Each row is followed by one of two labels, saying whether the row has a hidden trait. Each part has a new trait and two new labels.
In the rows, 128 means zero.
[117 129 107 116 127 129 127 145 136 141 137 114 142 132 137 115 128 139
 130  97 123 131 116 118 130 122 132 135 126 128 108 113 138 125 154 124
 143  89 130 128 143  98 125 131 135 128 133 133 127 130 144 126 131  59
 132 120 132 172 117] : R
[103 131 129  97 132 122 128 141 140 149 136 109 140 130 137 121 128 126
 143  70 129 119 112 133 138 112 131 136 128 127  49 122 137 135 132 127
 144  74 139 130 135 152 128 131 131 150 128 121 128 129 136 127 115  56
 118 123 130 187  99] : R
[125 133 187  79 146 129 127 108 133 138 136 137 146 122 115 158 129 120
 129  97 139 120 145 145 134 130 130 125 126 127 123 111 126 147 118 125
 133  96 134 129 125 175 126 125 152 134 122 132 128 127 121 136 111 126
 127 138 124 100  97] : R
[ 96 127 142 146 111 132 127 136 124 127 131 131  99 136 130 123 131 147
 120 120 126 119 136 133 132 119 129 121 125 136 139 125 133 146 106 124
 129 128 135 123 153 110 121 128 107 117 115 117 131 127  96 135 118 135
 127 138 130 113 125] : R
[ 92 126 137 150 130 127 126 141 158 120 114 136 117 136 142 168 133 110
 124 166 116 110 127 138 134 115 141 126 140 131  96 115 115 126  84 117
 124 106 129 132 120 189 135 131 185 143 128 108 135 129 118 119 123  26
 124 124 112 133 114] : P
[129 122 161 156 102 124 130 118 129 106 119 152 139 129 105 129 131 143
 130 216 139 116 146 115 110 145 120 115 140 129 209  88 103 136 102 123
 131 159 120 126 116 144 121 127 137 130 130 140 134 129 119 124 125 162
 136 126 118 103 154] : R
[110 131 105 117 109 115 117 133 127 129 124 136 132 120 167 132 126 141
 121 144 125 117 121 149 122 147 113 132 115 119 172 139 116 159 151 141
 110 156 134 133 112 122 144 128   1 146 128 133 129 129 131 118 136 146
 127 120 158 190 154] : R
[130 129 121 105 125 109 124 146 119 126 141 135 137 131 110 167 128 143
 147 128 135 128 124 126 128 111 127 128 123 125 125 121 130 106 144 115
 134 137 123 130 120 122 123 125 107 128 131 142 125 126 133 128 139 188
 133 133 136 129 136] : R
[133 127 129  98  98 118 119 125 142 123 118 154 113 124 143 176 129 120
 145 128 139 119 139 121 128 123 128 119 135 131 127  98 122 157  99 140
 133  75 137 130 133 158 138 126 167 136 125 129 132 138 122 125 113 198
 119 138 135 160 115] : R
[127 127 131 130 135 122 125 132 130 125 128 127 123 127 132 124 128 120
 134 143 124 128 135 137 129 126 129 123 130 128 105 134 126 125 129 131
 122 121 130 129 124 155 128 128 157 135 128 114 132 129 121 127 120 159
 118 128 129 126 126] : P
[160 127 190 106 156 140 141 109 126 128 138 131 134 135  72 133 130 104
 161  54 138 148 150 108 137 102 142 114 148 136  63 116 139  84 122 115
 156  67 136 123 132 180 108 124 255 111 127 121 124 129 122 153 106 161
 127 147  95  49  71] : R
[ 93 129 140 127 132 127 123 124 141 127 123 123 130 127 151 152 130 121
 105 178 122 114 135 145 131 135 131 128 124 125 122 126 125 151  89 130
 121 124 126 130 129 157 134 130  91 138 125 123 136 125 115 124 114  81
 121 127 120 129 129] : R
[106 130 111 125 153 127 130 120 131 129 122 121 136 125 147 107 130 119
 122 141 122 119 153 114 129 143 122 132 132 132 102 123 137 146  86 131
 118 144 139 130 110 119 125 130 142 130 123 114 132 130 121 123 121  45
 120 130 116 160 130] : R
[ 65 124 161 133  98 121 120 125 171 124 111 162 141 137 143 210 133 135
 167  88 119 110 146 157 145 106 119 120 148 139 113 126 104 115 168 103
 118  90 139 134  55 255 147 127 255 173 123 124 139 144 145 126 140   1
 146 145 134 135 118] : P
[119 130 197 107 170 132 131 104 139 138 131 128 138 128 106 152 132 103
 122 116 135 121 153 133 144 114 144 119 138 131  71 109 135 130  76 120
 141  74 130 127 137 189 118 127 237 131 122 119 134 125 110 141  97 112
 119 140  97  65  75] : R
[139 128 132 111 128 132 127 133 136 128 127 130 127 127 131 120 127 137
 141 131 132 131 121 125 125 126 118 125 122 126 121 112 127 111 135 129
 124 103 130 130 118 115 132 125 139 137 124 127 129 126 122 127 128 164
 126 128 139 119 109] : R
[127 124 145 147 107 137 127 131 135 126 125 126 117 129 129 133 127 124
 118 158 129 132 109 137 131 117 140 124 130 127 136 130 116 126 136 129
 135 137 120 127 150 169 134 128 133 134 130 130 130 127 124 130 125 166
 126 122 128 106 129] : R
[140 123 165 143 102 120 129 121 126 110 122 153 140 128 109 119 130 146
 137 184 139 120 144 118 113 139 118 115 133 126 189  98 108 139 113 126
 132 149 125 127 107 145 128 127 133 129 127 144 131 129 121 125 127 161
 134 128 125 114 145] : R
[ 66 140 218  62 146 136 118  75 145 160 136 138 155 111 153 235 132 131
  75 115 129  91 159 174 140 169 141 127 106 118 160  89 120 196  92 125
 127  71 122 128 147 144 132 127  35 125 117 145 137 122 117 133  95  65
 137 138 128  83  80] : R
[116 131 155 167 146  96 131  99  99 138 134 132 142 114 109 180 131  77
 149  75 116 107 202 153 156 130 150 138 154 127 107 199 121 206 114 144
 125 220 137 130 134 255 127 135  97 119 148 142 127 137 145 128 126  63
 113 131  87 186 204] : R
[102 134 150  94 115 123 118 115 132 137 129 140 143 117 153 172 127 132
 103 135 128 107 132 159 129 154 121 135 110 119 178 114 116 182 129 135
 116 128 129 132 125 139 140 128   1 135 122 140 129 127 126 122 125 113
 130 123 150 151 123] : R
[142 124 122 133 104 118 120 164 128 124 144 135 112 139 100 172 128 139
 134 158 139 134  83 144 130  88 142 126 122 121 139 123 118  93 170 108
 143 167 105 126 165 160 130 123  83 135 135 151 123 121 134 133 143 255
 136 128 142  86 148] : R
[ 98 125 147 125 111 134 125 140 133 120 126 136 100 137 134 123 132 144
 120 148 131 115 127 134 126 117 124 120 125 137 111 123 129 134  82 124
 129 100 136 125 136 119 123 127 126 125 111 110 134 125  82 134 112 170
 119 135 132 111 114] : R
[103 127 138 133 114 130 124 131 147 120 122 145 122 134 138 159 130 128
 139 123 123 115 126 138 132 118 134 125 137 131 121 116 113 119 124 116
 123 113 131 131 114 164 134 128 200 136 131 118 132 131 129 122 134  48
 132 129 126 139 111] : P
[169 131 174  82 119 130 136 119 130 144 116 141 156 122 114 103 127 125
 168  86 153 118 131 132 124 121 111 139 136 121 130 161 124 151  87 124
 146 145 151 134  93 161 135 121  80 155 119 148 117 133 135 130 129 127
 134 127 129 152 117] : P
[157 130 109 146 173 138 125  89 109 112 115 143  80 122 141 154 125  88
 111 147 120 132 138 158 142 123 124 120 125 127 111 187 128 132 106 144
  80 199 125 131 102 161 143 123 115 113 121  96 126 124  98 136 128 255
 111 147 121  35 123] : R
[119 127 128 142 130 128 128 131 138 123 125 124 131 130 133 121 131 127
 119 178 129 122 129 119 128 132 133 129 132 130 135 117 126 123  92 123
 129 123 122 127 135 127 127 130 132 134 129 129 131 127 119 124 121 102
 127 126 117 121 133] : R
[114 127 147 136 118 126 121 137 147 120 126 157 121 136 125 189 129 126
 153  85 118 114 124 138 122 118 133 126 137 128 149 108 111 113 141 115
 128 100 132 132 116 158 138 128 192 133 133 120 130 132 133 120 138  38
 137 122 134 159 113] : P
[124 126 140 127 135 125 123 126 127 122 127 134 123 132 133 140 129 121
 140 161 128 127 140 141 136 123 128 119 131 128  85 132 124 142 120 136
 118 105 130 129 125 196 131 129 165 145 130 110 134 128 112 128 114 167
 112 130 125 131 116] : P
